Here is a tiny trained network, its code and every weight. The questions are about switching its units off for an input and a class, where a switched-off unit gives its printed mean instead of its output.

import numpy as np


def w(rows, s, z=0):
    codes = np.array(rows[::2]) - 128.0
    scale = np.full(codes.shape[1], s)
    scale[-1] = z or s
    return codes * scale


def norm(h):
    return h / np.sqrt((h * h).mean(-1, keepdims=True) + 1e-5)


def f(y):
    return y / 2 * (1 + np.tanh(0.7978845608 * (y + 0.044715 * y**3)))


def log_softmax(a):
    a = a - a.max(-1, keepdims=True)
    return a - np.log(np.exp(a).sum(-1, keepdims=True))


def net(x, mask):
    res = np.array(x, float).reshape(1, 5) / 4 @ E
    u = 0
    for l in range(2):
        y = f(norm(res) @ A[l][:, :-1].T + A[l][:, -1])
        res = res + np.where(mask[u : u + 5], y, B[l][:, -1]) @ B[l][:, :-1]
        u += 5
    return log_softmax(norm(res)[-1] @ U[:, :-1].T + U[:, -1])


A, B = {}, {}
E = w([
[135,246,2,41,79,11,108,162],'x0',
[181,115,84,112,109,180,140,147],'x1',
[84,132,99,120,151,155,176,98],'x2',
[101,140,120,111,78,163,108,92],'x3',
[173,249,141,243,94,116,151,73],'x4',
],0.0046)
A[0] = w([
[71,36,125,30,122,118,112,173,4],'L0N1',
[89,254,90,63,119,120,102,206,120],'L0N2',
[153,203,117,200,95,126,166,85,61],'L0N3',
[134,211,157,223,97,112,117,163,48],'L0N4',
[131,144,87,75,141,96,113,144,78],'L0N5',
],0.006,0.0016)
B[0] = w([
[83,148,62,255,164,141,103,192,233],'L0N1',
[142,119,152,120,128,97,183,104,252],'L0N2',
[105,118,86,147,168,137,54,192,196],'L0N3',
[84,130,85,110,138,176,138,145,186],'L0N4',
[104,187,80,84,128,89,156,113,174],'L0N5',
],0.0099,0.0043)
A[1] = w([
[114,45,190,143,145,198,99,122,206],'L1N1',
[128,184,63,3,165,78,124,152,122],'L1N2',
[138,191,77,169,146,135,71,158,169],'L1N3',
[138,149,74,47,134,56,144,80,7],'L1N4',
[156,149,124,32,109,13,234,86,115],'L1N5',
],0.0063,0.002)
B[1] = w([
[174,128,153,66,76,70,178,41,254],'L1N1',
[98,55,184,144,128,172,103,71,254],'L1N2',
[76,157,88,139,183,153,106,178,232],'L1N3',
[174,79,203,109,101,120,121,125,199],'L1N4',
[253,124,234,114,73,167,181,88,255],'L1N5',
],0.0075,0.0049)
U = w([
[167,103,154,91,70,122,161,43,2],'0',
[51,133,8,179,154,173,62,188,254],'1',
],0.011,0.00084)

Each question gives the input, the list of numbers given to net, and the class t.
The units are the neurons (one row each of A and B). Each row of codes is followed by its name. A weight is (code - 128) times the scale printed after its matrix; where a second scale follows, it is the last column's (A, B and U).
mask holds one flag per neuron, layer by layer. A switched-off neuron (its flag False) gives its mean, the last column of its row in B, instead of its output. The means were averaged over made-up inputs and are rounded, as every weight is.
A unit's drop is (log p(t) with every unit on - log p(t) with that unit switched off) / (log p(t) with every unit on - log p(t) with every unit switched off).
k most important neurons: the k neurons with the biggest drops, biggest first
k most important neurons of layer l: the k neurons of layer l with the biggest drops, biggest first
drop of u: that unit's drop, to one decimal
input [4,-1,-4,3,6], class 1: most important neuron => (L0N3)
input [-6,-6,1,8,8], class 1: 3 most important neurons => (L0N3; L1N5; L0N2)
input [8,4,1,-5,-8], class 0: 4 most important neurons of layer 0 => (L0N2; L0N3; L0N5; L0N4)
input [-5,-3,5,-7,-6], class 1: 3 most important neurons => (L0N1; L1N5; L0N2)
input [-5,-1,4,-8,-6], class 1: 3 most important neurons => (L0N1; L1N5; L0N2)
input [-5,1,-7,-8,7], class 1: 2 most important neurons => (L0N3; L1N5)
input [-3,-5,7,8,-8], class 1: drop of L0N1 => 2.0
input [-1,1,2,3,-2], class 1: drop of L0N1 => 1.1
input [-4,-4,7,8,-8], class 1: drop of L0N1 => 2.5
input [4,4,0,0,5], class 1: drop of L0N3 => 2.8
